The rows lie along a hidden order. The number after each row says roughly how far along it the row is, from 0 to 30. A new part has a new order.
In the rows, zero is written as 128.
[113 121 183 143 116 172 145 153 123 114 110 123 194 128 110 138 136 144
 105 133 165 143 134]  15
[138 127 153 173 136 180 129 143  79 119 103 128 163 133 119 124 112 119
  82 166 151 120 169]  17
[144 126 106 135 134 108 115 112 104 134 124 126 126 127 124 115 104 116
 144 122 123 122 136]  18
[111 128 147 127 113 142 143 134 148 118 111 130 187 124 118 132 160 143
 117 111 141 136 132]  16
[142 143 161 141 124 194 139 139  98 127 108 108 167 127 129 119  84 132
  65 143 162 136 144]  15
[124 126 194 147 129 215 141 142 103 109 102 142 185 145 132 139 124 129
  56 183 142 114 174]  15
[119  92 126 165 122 102 136 133 143 119 132 131 161 114  93 131 199 137
 217  96 136 132 115]  20
[126 132 197 141 119 168 157 167 108 118 107  93 185 121  98 129 116 155
  76 122 202 143 142]  8
[106 107 170 144 122 172 133 144 129 113 114 140 160 136 124 143 158 135
 113 145 136 129 140]  16
[107 105 158 126 114  70 143 159 149 115 138  92 136 101  72 141 194 169
 195  56 191 142 116]  8
[106 104 136 170 132 148 123 135 116 110 126 169 150 143 131 141 157 126
 115 175 105 113 144]  19
[125 119 154 145 133 146 130 141 117 115 120 135 131 133 118 132 142 128
 111 149 133 120 147]  15
[149 149 164 160 127 225 141 142  74 130  86 114 209 132 138 109  79 110
  64 152 150 149 150]  18
[131 123 161 127 140 129 138 149 114 117 126 111  93 125 103 131 128 145
 103 133 160 110 151]  5
[123 134 198 150 102 170 160 167 118 115 104  77 221 107  86 123 128 162
 122  81 225 158 128]  12
[140 109 118 165 139 147 112 122 107 123 120 151 138 139 128 131 125 108
 126 178 103 113 157]  21
[104 119 193 134 106 158 160 161 141 108 106 100 224 125  98 132 161 147
 137  78 181 152 128]  16
[148 140 162 168 123 206 139 144  83 124  95 115 205 129 119 120  89 126
  88 143 174 149 156]  18
[ 90 125 148 140  98 125 147 139 164 117 114 135 241 122 116 132 170 137
 173  84 126 170  94]  26
[151 104 118 125 171  70 107 130 104 120 147 139   1 131 111 137 143 122
 113 188 113  62 181]  2
[ 96 139 166 148  82 198 157 144 145 126 106 100 255 117 115 128 133 151
 138  53 182 201  83]  25
[169 122 137 154 165 140 114 136  67 122 123 133  34 138 123 127  99 113
  63 209 129  82 192]  7
[109  86 128 132 137  42 116 149 144 117 145 122  64 114  81 146 201 151
 195  98 151 121 135]  7
[133 146 121  82 124  73 145 142 142 135 139  55  92  92  79 113 122 164
 171  28 201 128 104]  0
[151 112 107 228 131 236 103 107  86 128  88 191 243 161 167 127  99  70
 122 205  60 144 149]  30
[ 84  78 159 130 140  66 120 157 154 109 143 152  51 130  90 156 223 150
 157 143 116  81 163]  6
[114 123 160 106 124  96 140 153 139 118 137  99  99 114  94 131 152 163
 135  89 170 140 123]  4
[117 111 127 145 153 133 104 131  93 117 125 164 113 140 137 139 128 110
  91 189 111  83 172]  15
[ 89 108 129 142 109 119 133 139 153 118 124 141 158 128 118 140 184 138
 168 106 126 150 111]  20
[ 97 101 171 149 121 115 136 162 142 107 123 125 161 128  93 146 198 151
 167 119 156 124 130]  14
[128  99 116 137 148  77 109 131 120 113 140 170  51 129 109 132 158 130
 145 144  96  84 151]  10
[151 126 155  68 142 171 131 136  91 124 113 127 116 136 126 127  96 120
  66 188 139 112 170]  12
[108 107 136 152 119 135 128 133 137 122 125 143 164 132 122 137 163 129
 150 132 125 138 127]  20
[113 114 161 125 138 138 128 140 122 116 128 144  65 137 126 145 159 137
  95 170 119 105 144]  10
[175 139 147 118 161 129 124 140  69 128 129 110   1 126 109 120  76 129
  48 182 157  83 190]  0
[ 85 117 188 132 106 151 150 159 158 110 115 130 217 125 106 144 182 156
 135 121 159 158 103]  16
[124 102 127 153 128 142 116 130 124 116 113 147 168 127 121 140 146 125
 138 134 117 128 128]  22
[159  99  84 183 138 142 102 113  99 125 118 155 151 135 134 125 121  95
 151 148  91 132 152]  29
[149 148 166 132 132 181 134 133  97 125 111 121 146 134 137 122  85 126
  60 160 146 124 140]  12
[144 124 109 138 129  81 126 130 129 130 130 104 126 110 100 119 131 130
 183  90 154 124 119]  13
[119 121 119 121 113 119 132 121 136 126 124 124 185 121 124 124 138 136
 171  79 141 150 105]  21
[ 89 117 123 128 101 109 139 137 168 123 131 116 214 116 106 136 183 143
 205  53 143 165  93]  21
[120 109 130 160 141 143 113 124 105 121 122 156 107 140 130 137 140 104
 115 181 103 110 164]  18
[105  91 142 161 129 113 125 136 128 114 125 152 148 129 104 147 194 129
 165 128 128 120 137]  20
[113 125 199 169  99 205 154 167 120 113  95 109 255 121 102 129 140 145
 116  96 195 176 122]  21
[138 115 145 184 124 154 132 147 103 120 106 116 203 121  97 123 131 124
 149 120 162 145 143]  22
